Below are the code and all the weights of a small trained network. Each question names an input and a target symbol and asks about switching units off, where a switched-off unit gives its printed mean instead of its output.

import numpy as np


def w(rows, s, z=0):
    codes = np.array(rows[::2]) - 128.0
    scale = np.full(codes.shape[1], s)
    scale[-1] = z or s
    return codes * scale


def norm(h):
    return h / np.sqrt((h * h).mean(-1, keepdims=True) + 1e-5)


def f(y):
    return np.maximum(y, 0)


def softmax(a):
    e = np.exp(a - a.max(-1, keepdims=True))
    return e / e.sum(-1, keepdims=True)


def log_softmax(a):
    a = a - a.max(-1, keepdims=True)
    return a - np.log(np.exp(a).sum(-1, keepdims=True))


def net(x, mask):
    ids = ['γθμπτω'.index(c) for c in x.split()]
    T = len(ids)
    res = E[ids] + P[:T]
    u = 0
    for l in range(3):
        q, k, v = (norm(res) @ M[l].T for M in (Q, K, V))
        z = softmax(np.where(np.tri(T) > 0, q @ k.T / 4**0.5, -1e9)) @ v
        res = res + np.where(mask[u], z, O[l][:, -1]) @ O[l][:, :-1]
        u += 1
        y = f(norm(res) @ A[l][:, :-1].T + A[l][:, -1])
        res = res + np.where(mask[u : u + 8], y, B[l][:, -1]) @ B[l][:, :-1]
        u += 8
    return log_softmax(norm(res)[-1] @ U[:, :-1].T + U[:, -1])


Q, K, V, O, A, B = {}, {}, {}, {}, {}, {}
E = w([
[173,96,214,57,180,93,49],'γ',
[117,118,214,120,34,127,9],'θ',
[62,139,177,172,217,89,97],'μ',
[78,74,78,97,182,73,158],'π',
[32,111,62,70,125,187,115],'τ',
[71,172,123,170,36,109,119],'ω',
],0.014)
P = w([
[132,67,131,212,128,106,19],'0',
[120,118,117,151,141,94,67],'1',
[141,155,122,114,139,97,118],'2',
[166,159,169,88,151,132,180],'3',
[175,166,206,77,144,155,210],'4',
[141,148,246,101,129,201,254],'5',
],0.0062)
Q[0] = w([
[103,173,145,115,2,110,116],'L0H0',
[137,98,241,139,128,109,152],'L0H0',
[102,76,167,2,73,73,82],'L0H0',
[196,124,76,192,65,212,173],'L0H0',
],0.0084)
K[0] = w([
[125,168,173,194,110,123,118],'L0H0',
[139,132,215,98,160,97,214],'L0H0',
[83,235,153,140,124,165,134],'L0H0',
[193,57,121,127,96,99,11],'L0H0',
],0.011)
V[0] = w([
[109,174,140,255,84,199,202],'L0H0',
[206,86,152,97,234,173,87],'L0H0',
[77,102,189,22,82,185,62],'L0H0',
[146,7,99,55,93,158,132],'L0H0',
],0.0051)
O[0] = w([
[198,131,92,121,178,123,141,16],'L0H0',
[57,191,169,152,63,155,134,122],'L0H0',
[254,150,149,82,122,188,143,255],'L0H0',
[136,177,123,34,91,45,57,123],'L0H0',
],0.0084,0.0043)
A[0] = w([
[29,227,163,132,4,167,137,137],'L0N0',
[192,74,80,18,221,89,117,160],'L0N1',
[83,105,20,150,54,35,214,252],'L0N2',
[39,186,134,54,227,128,139,111],'L0N3',
[71,150,212,179,146,157,196,91],'L0N4',
[202,116,66,226,65,61,178,246],'L0N5',
[77,165,84,40,40,113,62,100],'L0N6',
[123,163,1,163,82,106,65,78],'L0N7',
],0.0059,0.002)
B[0] = w([
[155,145,44,144,171,135,212,249],'L0N0',
[110,125,69,208,122,250,81,218],'L0N1',
[82,135,103,177,11,79,90,200],'L0N2',
[104,135,172,125,2,181,120,218],'L0N3',
[82,28,62,98,139,86,105,184],'L0N4',
[255,212,79,237,156,174,207,166],'L0N5',
[171,99,106,204,179,203,40,253],'L0N6',
[133,64,179,197,187,47,136,152],'L0N7',
],0.0063,0.0043)
Q[1] = w([
[94,4,146,197,123,154,116],'L1H0',
[165,120,135,51,102,149,153],'L1H0',
[143,129,181,127,177,100,156],'L1H0',
[90,169,80,164,196,50,246],'L1H0',
],0.011)
K[1] = w([
[41,152,178,40,168,90,215],'L1H0',
[189,136,97,84,69,254,148],'L1H0',
[172,138,204,184,80,82,181],'L1H0',
[198,122,198,83,183,15,37],'L1H0',
],0.0087)
V[1] = w([
[207,131,101,223,63,99,127],'L1H0',
[49,106,123,165,197,174,49],'L1H0',
[209,148,44,177,153,215,118],'L1H0',
[123,90,254,186,174,152,124],'L1H0',
],0.0052)
O[1] = w([
[150,102,176,212,111,64,160,160],'L1H0',
[113,104,164,64,176,154,162,255],'L1H0',
[101,5,53,135,131,93,216,138],'L1H0',
[131,117,166,141,148,189,206,189],'L1H0',
],0.011,0.0046)
A[1] = w([
[157,33,101,68,146,76,86,97],'L1N0',
[79,112,214,39,104,123,191,97],'L1N1',
[78,223,69,157,210,154,170,115],'L1N2',
[191,140,126,69,100,182,180,113],'L1N3',
[214,205,138,232,40,66,155,249],'L1N4',
[46,121,177,235,237,161,137,35],'L1N5',
[188,120,132,215,156,76,255,186],'L1N6',
[128,85,15,248,248,109,141,96],'L1N7',
],0.0066,0.0019)
B[1] = w([
[122,77,119,161,97,161,116,204],'L1N0',
[100,113,217,155,137,131,111,254],'L1N1',
[179,140,86,181,125,113,58,159],'L1N2',
[51,132,66,149,185,27,145,220],'L1N3',
[116,73,111,131,142,235,113,251],'L1N4',
[132,82,156,47,93,153,130,203],'L1N5',
[71,197,116,255,158,172,108,215],'L1N6',
[97,189,103,136,167,161,31,205],'L1N7',
],0.0079,0.0039)
Q[2] = w([
[63,53,140,151,198,134,68],'L2H0',
[61,90,124,145,101,245,126],'L2H0',
[121,101,174,144,61,123,125],'L2H0',
[146,169,82,119,109,134,37],'L2H0',
],0.011)
K[2] = w([
[152,158,38,132,140,165,254],'L2H0',
[85,213,66,124,195,216,209],'L2H0',
[77,51,121,118,129,205,142],'L2H0',
[90,154,101,190,203,88,61],'L2H0',
],0.0088)
V[2] = w([
[179,150,117,3,95,88,52],'L2H0',
[112,61,49,51,131,109,126],'L2H0',
[115,55,204,113,75,83,89],'L2H0',
[126,116,155,75,199,118,183],'L2H0',
],0.0066)
O[2] = w([
[134,125,111,136,24,167,198,3],'L2H0',
[226,87,209,26,78,189,44,52],'L2H0',
[24,158,121,104,2,109,194,194],'L2H0',
[88,68,137,68,189,217,126,52],'L2H0',
],0.0085,0.0036)
A[2] = w([
[108,116,139,96,166,96,91,198],'L2N0',
[127,94,111,92,154,165,196,114],'L2N1',
[190,131,139,170,182,123,124,123],'L2N2',
[247,148,126,115,126,133,84,90],'L2N3',
[97,98,197,93,132,78,138,28],'L2N4',
[137,142,148,108,87,122,105,19],'L2N5',
[83,99,119,187,101,104,147,154],'L2N6',
[150,173,132,171,94,81,142,252],'L2N7',
],0.014,0.0023)
B[2] = w([
[212,186,113,177,159,160,191,207],'L2N0',
[207,9,37,87,131,94,111,176],'L2N1',
[56,158,140,204,74,1,155,202],'L2N2',
[91,197,43,20,165,153,43,175],'L2N3',
[64,187,30,126,99,51,108,238],'L2N4',
[89,90,86,157,254,123,134,186],'L2N5',
[217,111,210,112,116,153,186,253],'L2N6',
[247,128,106,117,60,105,125,220],'L2N7',
],0.0078,0.0061)
U = w([
[59,217,114,102,53,103,60,105],'γ',
[254,97,121,92,90,251,75,220],'θ',
[34,132,175,121,177,201,151,2],'μ',
[137,15,134,141,26,68,201,98],'π',
[79,27,49,62,161,159,85,199],'τ',
[153,132,37,246,211,75,98,116],'ω',
],0.0078,0.0018)

Each question gives the input, a string of symbols that net reads in full, and the target symbol t.
The units are the heads (4 rows each of Q, K, V and O) and the neurons (one row each of A and B). Each row of codes is followed by its name. A weight is (code - 128) times the scale printed after its matrix; where a second scale follows, it is the last column's (O, A, B and U).
mask holds one flag per unit, layer by layer, with each layer's heads first. A switched-off unit (its flag False) gives its mean, the last column of its rows in O or B, instead of its output. The means were averaged over made-up inputs and are rounded, as every weight is.
A unit's drop is (log p(t) with every unit on - log p(t) with that unit switched off) / (log p(t) with every unit on - log p(t) with every unit switched off).
The circuit of an input: a set's keep is (log p(t) with only the set's units on - log p(t) with every unit switched off) / (log p(t) with every unit on - log p(t) with every unit switched off). Starting from the 12 units with the biggest drops (on a tie, the unit counted first), units are removed one at a time, each time the one whose removal leaves the highest keep (on an exact tie, the one counted first), for as long as the keep stays at least 0.8.
units of the circuit, in order: the units of the circuit, biggest drop first
unit that matters most: the unit with the biggest drop
top k neurons: the k neurons with the biggest drops, biggest first
top k neurons in layer l: the k neurons of layer l with the biggest drops, biggest first
drop of u: that unit's drop, to one decimal
input μ γ γ π, target μ: unit that matters most -> L0H0
input π θ γ π, target π: units of the circuit, in order -> [L0N2 L2N6]
input θ μ γ γ, target τ: top 2 neurons in layer 0 -> [L0N2 L0N4]
input π γ γ θ θ θ, target π: top 2 neurons in layer 1 -> [L1N3 L1N7]
input ω θ ω τ, target ω: top 3 neurons -> [L0N5 L1N7 L1N6]
input θ μ θ θ θ, target μ: units of the circuit, in order -> [L1H0 L2H0 L0H0]
input τ θ γ π γ θ, target γ: top 3 neurons in layer 1 -> [L1N3 L1N0 L1N7]
input θ ω θ μ γ μ, target τ: units of the circuit, in order -> [L0N4 L1N5]
input τ θ γ π, target γ: top 2 neurons in layer 1 -> [L1N4 L1N0]
input θ θ γ π, target π: top 2 neurons in layer 0 -> [L0N2 L0N1]
input θ θ γ, target γ: top 2 neurons in layer 2 -> [L2N4 L2N1]
input τ θ π, target θ: top 2 neurons in layer 2 -> [L2N4 L2N2]
input τ θ γ π θ θ, target γ: top 3 neurons in layer 2 -> [L2N4 L2N6 L2N1]
input π θ μ, target μ: units of the circuit, in order -> [L1H0]
input τ θ τ θ θ, target τ: top 2 neurons in layer 0 -> [L0N6 L0N1]
input π τ γ, target τ: top 2 neurons in layer 0 -> [L0N6 L0N7]
input θ γ π μ, target μ: top 2 neurons in layer 2 -> [L2N7 L2N2]
input μ θ θ γ, target π: top 3 neurons in layer 0 -> [L0N0 L0N6 L0N4]
input π ω ω θ μ θ, target τ: drop of L0H0 -> 1.1
input τ γ θ ω γ, target ω: drop of L0N1 -> 0.0
input ω θ θ ω γ θ, target ω: units of the circuit, in order -> [L2H0]
input γ π γ γ ω τ, target ω: drop of L2N0 -> 0.1
input θ θ θ θ ω, target ω: top 2 neurons in layer 1 -> [L1N4 L1N6]
